[128 = 0]

[ 98 159 103 121 123 142 121 124 134  58 124 124 115 101 132  76 157 139
  99 124 148 142  94 142 136 167  98 115 178 140 124 131  83 138 113 129
 155 150 137 131  87 122 112 141 127 129 114 115 106 129  92 123 135 121
 158 109 127 122] : q756
[ 98 176 149 125 122 139 126 121 130  38 122 114 122 123 100  64 147 137
 116 130 148 142 102 169 145 163  85  70 150 128 120 117 106 136 127 152
 155 168 146 155 104 118 114 144 141 136 114 111 108 123  91 143 125 121
 143 107 133 114] : q756
[ 84 153 128 146 120 155 107 125 135  72  97 102 129 144 124  97  95 110
  91 118 144 136 115 160 133 145  67 163 141 164 120 131 109 145 130 135
 124 118 128 128 247 135 133 110 127 136 121 120 122  85 111 131 126 175
 142 176 139 116] : q443
[ 89 167 122 131 124 146 116 122 131  59 113 108 121 115 118  85 138 125
  98 118 146 136 104 158 134 161  71 124 164 142 129 128 103 141 124 137
 141 146 145 138 150 121 119 134 129 136 113 112 114 121  97 135 130 139
 151 133 139 111] : q756
[120 144 111 120 131 133 124 119 141  87 133 110 125 122 119 119 146 152
 117 120 133 147 123 178 123 172  76 106 153 137 126 126 102 129 127 116
 133 129 131 140 150 126 135 102 118 131 127 127 113 140 123 141 132 147
 135 147 145 121] : q384
[101 152  68 116 129 136 123 129 128  79 138 122 110  88 148  99 170 132
  95 120 142 136  92 122 137 181 114 117 198 130 126 130  84 132 107 128
 148 162 139 120  62 124 126 124 116 111 117 119 103 143  95 110 148  95
 158 115 117 109] : Q874
[148 147 117 107 136 134 101 133 136 172 158 100 129 117 190 149 187 138
  93 125 100 125 143 192  97 169  79  48 152 144 137 122 100 127 152 144
  57 150  78 160 183 111 111  64 101 120 168 119 135 142 127 128 139 143
 106 252 182 145] : q900
[135 159  85 101 134 133 118 122 147 112 162 107 117  93 156 123 203 141
 114 127 118 142 122 188 122 202  81  45 180 128 132 122  85 130 128 125
 105 160 120 149  93 114 123  97 106 115 146 114 107 149 113 136 148 108
 130 172 152 125] : q900
[ 93 145 112 130 127 140 121 136 140  77 117 118 123 119 127 106 140 129
 108 126 133 134 108 149 133 157  93 135 160 150 127 129 106 139 122 125
 141 136 136 130 135 122 132 123 125 125 117 124 114 122 111 125 121 131
 149 128 125 117] : q756
[113 134  86 125 131 135 126 127 141 100 135 124 121 113 142 133 134 117
 112 119 134 137 110 130 127 168 110 139 162 137 119 127 103 132 118 113
 133 128 133 120 138 132 143 111 107 121 123 126 111 133 119 115 140 129
 143 130 129 117] : q756
[119 128 107 132 130 121 141 124 136  86 123 131 122 120 115 118 130 119
 132 125 143 138 113 134 137 148 121 153 143 126 117 148 115 130 108 108
 156 122 148 113  91 128 150 133 130 131 111 128 111 139 124 130 130 122
 145  70 111 108] : q384
[135 142 102 113 134 127 114 133 133 129 148 113 125 105 167 129 178 138
 107 121 119 129 124 170 110 164  81  86 159 138 134 127  99 131 132 129
 102 147 110 144 119 117 125  85 108 125 143 119 121 149 121 124 142 119
 136 200 151 130] : q443
[102 147  94 133 125 143 125 124 131  77 113 126 120 115 119 107 125 120
 112 127 147 137 105 118 139 154 122 144 151 129 118 132 114 135 114 118
 155 128 149 121 122 132 132 142 136 126 112 125 111 125 102 116 131 128
 149  90 116 112] : q384
[121 146 131 120 128 131 108 133 123 125 137 119 132 112 148 111 160 138
 107 113 125 127 117 162 122 148  95  91 148 138 133 128 113 134 133 145
 114 151 115 147 124 118 108 119 123 124 136 117 120 132 110 124 135 124
 125 181 146 131] : q900
[107  85  86 136 137 106 125 146 113 156 131 144 137 113 206 149 126 119
 116 108 126  94 109  87 120  93 124 252 153 149 128 149 104 125  95 121
 140 124 119  74  75 139 190  86 110 116  96 142 124 118 139  81 150  87
 151 135 100 106] : Q874
[ 98 154 122 134 132 142 121 138 118  91 118 128 122 109 128  86 139 132
 100 127 142 122 101 124 141 136 115 129 149 139 130 134 113 138 116 143
 142 141 138 133 104 128 110 131 132 129 114 118 117 121  98 115 139 121
 147 129 124 123] : q756
[102 157  87 124 117 161 111 151 115 136 131 135 118  74 167  96 159 158
  64 127 133  99  90  55 133 135 180 106 190 133 131 129 117 136 119 157
 120 163 121 136  74 125  71 148 123 104 135 118 124 112  74  71 154 103
 145 163 115 138] : q285
[ 98 143 127 129 126 126 125 122 127  71 128 126 131 122 137  90 142 130
 118 121 145 133 107 159 130 148  81 145 154 141 127 131 105 134 118 136
 153 147 134 130 104 123 139 124 128 135 102 123 112 120 112 131 124 118
 150 120 124 112] : q384
[ 88 144 120 135 124 138 117 128 123  77 112 116 128 124 140  92 121 128
 101 121 148 128  99 139 133 135  91 166 156 151 129 136 106 138 118 138
 143 139 133 123 134 128 126 127 132 133 103 124 119 110 108 119 131 128
 152 129 124 112] : q756
[108 151 147 127 126 136 114 133 110 117 126 110 124 120 156  96 148 135
  99 127 132 115 123 144 125 122  98 124 143 146 135 126 120 137 132 156
 116 155 115 140 135 122 109 126 129 134 119 123 132 118 109 122 133 122
 137 185 137 128] : q443
[111 158 113 120 129 120 124 116 147  51 134 110 119 117 119  92 165 134
 124 123 142 156 111 199 136 187  54 112 160 137 125 128  92 133 119 118
 153 144 142 142 106 123 139 116 121 132 111 118  99 149 118 150 137 125
 149 114 139 103] : q384
[ 88 157 166 134 121 128 122 125 117  59 118 116 128 132 117  67 137 127
 106 123 147 136 107 186 135 132  50 148 143 153 135 135 106 146 126 157
 146 152 133 141 141 123 130 133 140 148 101 118 118  97 107 136 129 131
 152 153 139 119] : q756
[122 133  62 115 134 119 125 122 164  72 144 110 117 110 132 146 154 108
 127 120 141 160 111 171 132 209  80 122 174 126 125 126  82 132 112  93
 146 124 143 109 127 126 164  97 106 120 113 120 100 161 130 138 140 125
 143  94 128 100] : q384
[150 133  62 106 139 130 115 134 137 159 156 124 119  94 164 148 185 141
 106 123 111 130 130 120 118 168 135  60 163 127 124 126 108 124 130 115
 101 130 111 144  87 116 107 104 103 105 162 125 124 161 118 110 152 117
 129 176 138 145] : q900
[ 99 165 147 129 125 145 108 137 131  97 120 102 128 130 141 101 138 123
  96 123 135 128 114 176 125 154  68 114 152 143 132 126 108 138 139 154
 105 148 119 145 202 124 105 111 123 134 128 117 122 109 110 133 126 149
 128 197 156 122] : q443
[ 80 171 169 133 120 142 113 129 111  75 114 112 128 128 140  56 143 140
  86 123 138 123 104 174 132 127  51 134 146 156 138 125 107 144 135 165
 123 159 121 155 162 122 110 125 138 146 110 119 121  87  91 124 124 136
 138 203 149 123] : q443
[140 140  94 108 140 116 124 121 152 107 153 119 126 117 145 149 165 119
 135 120 121 145 133 190 122 192  74  88 159 126 127 128  94 128 128 114
 112 134 119 135 138 119 147  91 107 115 138 120 114 159 135 144 140 133
 120 154 147 119] : q900
[ 93 145 132 133 124 138 124 122 124  71 106 115 128 134 116  86 111 122
 110 125 154 135 112 148 143 137  92 150 141 144 124 137 117 138 125 130
 137 133 133 128 160 129 131 136 137 123 109 123 110 109 112 135 127 146
 143 124 126 119] : q756
[115 144 122 114 125 112 117 135 123  96 153 133 122  91 168  80 193 150
 110 124 130 126 107 160 126 153  90 112 171 136 134 130  91 132 113 142
 143 168 128 137  23 118 129 119 124 127 117 119 108 150 104 107 151  79
 155 139 127 112] : Q874
[ 99 138  91 137 128 145 127 118 152  58 108 114 128 133 107 123 107 103
 114 124 151 151 103 142 143 168  92 164 156 141 114 131 107 136 115  95
 150 110 146 116 182 133 152 123 126 127 110 126 101 123 121 134 127 158
 151  93 123 112] : q384
[ 91 160 118 132 122 144 117 132 121  72 123 121 118  93 142  76 152 145
  90 126 143 124  93 121 140 151 117 122 182 142 128 129 100 140 114 147
 144 156 136 131  90 124 106 151 124 126 111 116 111 115  88 109 144  91
 158 131 119 123] : q756
[117 128  20 116 130 128 136 139 143  89 148 144 103  67 145 122 166 132
 103 124 142 126  86  70 142 182 172 147 209 118 116 135  86 126  85  99
 178 140 156  98   4 132 138 138 105 102 111 133  99 165 105  85 165  71
 171  43  89  99] : q384
[114 147 129 121 131 139 107 131 127 130 133 109 128 119 163 112 150 131
  98 124 119 122 121 163 118 148  80 105 152 144 135 125 105 133 138 147
  97 148 106 143 165 120 115 104 117 128 136 118 126 123 111 124 135 141
 125 213 156 129] : q443
[ 88 151  72 116 127 141 115 145 132  86 133 122 109  91 167 101 159 126
  84 117 148 120  90 123 130 171 106 147 196 142 126 136  85 135 113 131
 141 154 131 118  95 125 131 118 112 115 112 122 104 128  98  97 153 106
 161 137 122 104] : Q874
[103 138  94 132 126 139 125 129 135  87 115 119 119 112 130 116 130 122
 112 121 140 132 104 118 137 148 116 153 156 147 126 136 109 133 115 121
 148 135 140 118 121 129 140 127 124 127 108 126 113 122 117 115 134 128
 152 102 115 111] : Q874
[128 150  93 102 131 137 124 124 152  93 140 108 118 112 137 135 161 124
 110 123 124 145 122 176 121 198  81  85 167 133 124 125  92 133 128 116
 114 137 117 142 151 123 131  99 112 120 146 116 113 145 119 140 135 141
 131 154 148 116] : q900
[121 143  94 114 135 141 123 123 149 116 143 112 122 109 149 135 171 129
 110 123 125 142 129 163 121 179  94  87 161 132 127 123  95 130 128 113
 113 139 120 140 139 120 130  98 100 106 139 125 121 149 121 129 141 126
 105 167 142 120] : q384
[125 146  73 120 128 139 122 124 146  89 135 120 119 104 137 134 157 121
 102 119 134 149 118 133 127 178 112  94 167 133 117 121  99 129 125 108
 118 125 130 134 133 123 126 105 112 119 136 125 117 149 122 119 138 139
 140 143 127 130] : q384
[ 78 163 145 140 114 154 113 140 106  84 101 127 125 114 156  60 128 141
  78 124 149 105  89 104 138 110 121 157 159 150 129 137 122 140 122 172
 139 156 130 139 117 129  95 154 143 134 111 116 122  79  82 103 135 117
 152 159 122 124] : q443
[112 142  85 123 130 138 125 129 138  83 137 124 128 100 144 120 150 130
 110 117 139 138 109 130 139 176 115 123 170 129 122 129 102 133 113 113
 147 135 141 125  95 128 134 121 119 119 123 123 108 141 118 116 146 126
 151 104 122 124] : Q874
[ 65 168  84 139 113 179 105 137 129  64  92 117 116 100 127  90 104 115
  59 123 156 119  84  70 146 155 144 146 188 148 123 131 110 144 112 139
 141 140 144 122 166 134  95 149 135 116 113 115 110  82  63  85 143 142
 160 125 113 115] : q756

[103 135 108 140 147 157 131 129 106 119 129 113 125 174 167 102 178 113
 152  86 104 148 116 127 109 124  94 194 169 117 120 103 135 133  68  92
 161 124 132  96  93 136 114 132 124 130 138  84 139  97 129 122 139 128
 113 135 114 135] : P
[108  93  92 114 134 150 133 117 106 158 111  56 121 128 132  61 115 124
 191  70 142 138 122 189 114 130 128  80 151 112 128  87 117 116  64 113
 174 143 105 102  62  50 117 144 115 143 104 117 130  90 136 111  97 165
 138  99 117 168] : P
[ 94 122  34  99 150 156 129 119  73 168 109 142  98 115 103  89 148 175
 174  56 123 146  86 171 125 144 102 139 160 138  85  44 101 107  84  75
 176 158 101  89  46 100 101 132 165 114 127 146 163  59 181 116 108 101
 146 134  97 108] : S
[132  99  66 136 160 133 124 132 160 157 121 161 156  93  73 105  81 187
 148 120 132 135 138 172 116 144 128  59 128 149 100  96 133 154 125  90
 135 169 114 102  57  90 130 111 122  94  92 159 120 123 139 169  95 136
 131  74 149 109] : W
[110 118 110 111 107 140 120 130  94 177 102 118 136 127 125 107 157 120
 162  73 142 134 122 138 117 143 102 125 149 118 116 100 122 110  73 108
 138 131 137 101 100 103 140 133 109 134 133 121 105 100 131 105 116 112
 127 147 129 132] : P
[ 99 108  73 141  74 121 113 109 111 127  92 131 114  93 161 111 203 143
 179  60 111 120 118 139 102 150 120 116 130 149 131  64 116 131 120  68
 176 149 145 144  68  99  90  94 127 133 158 149 129 125 107 100 121 122
 123 159 157 114] : P
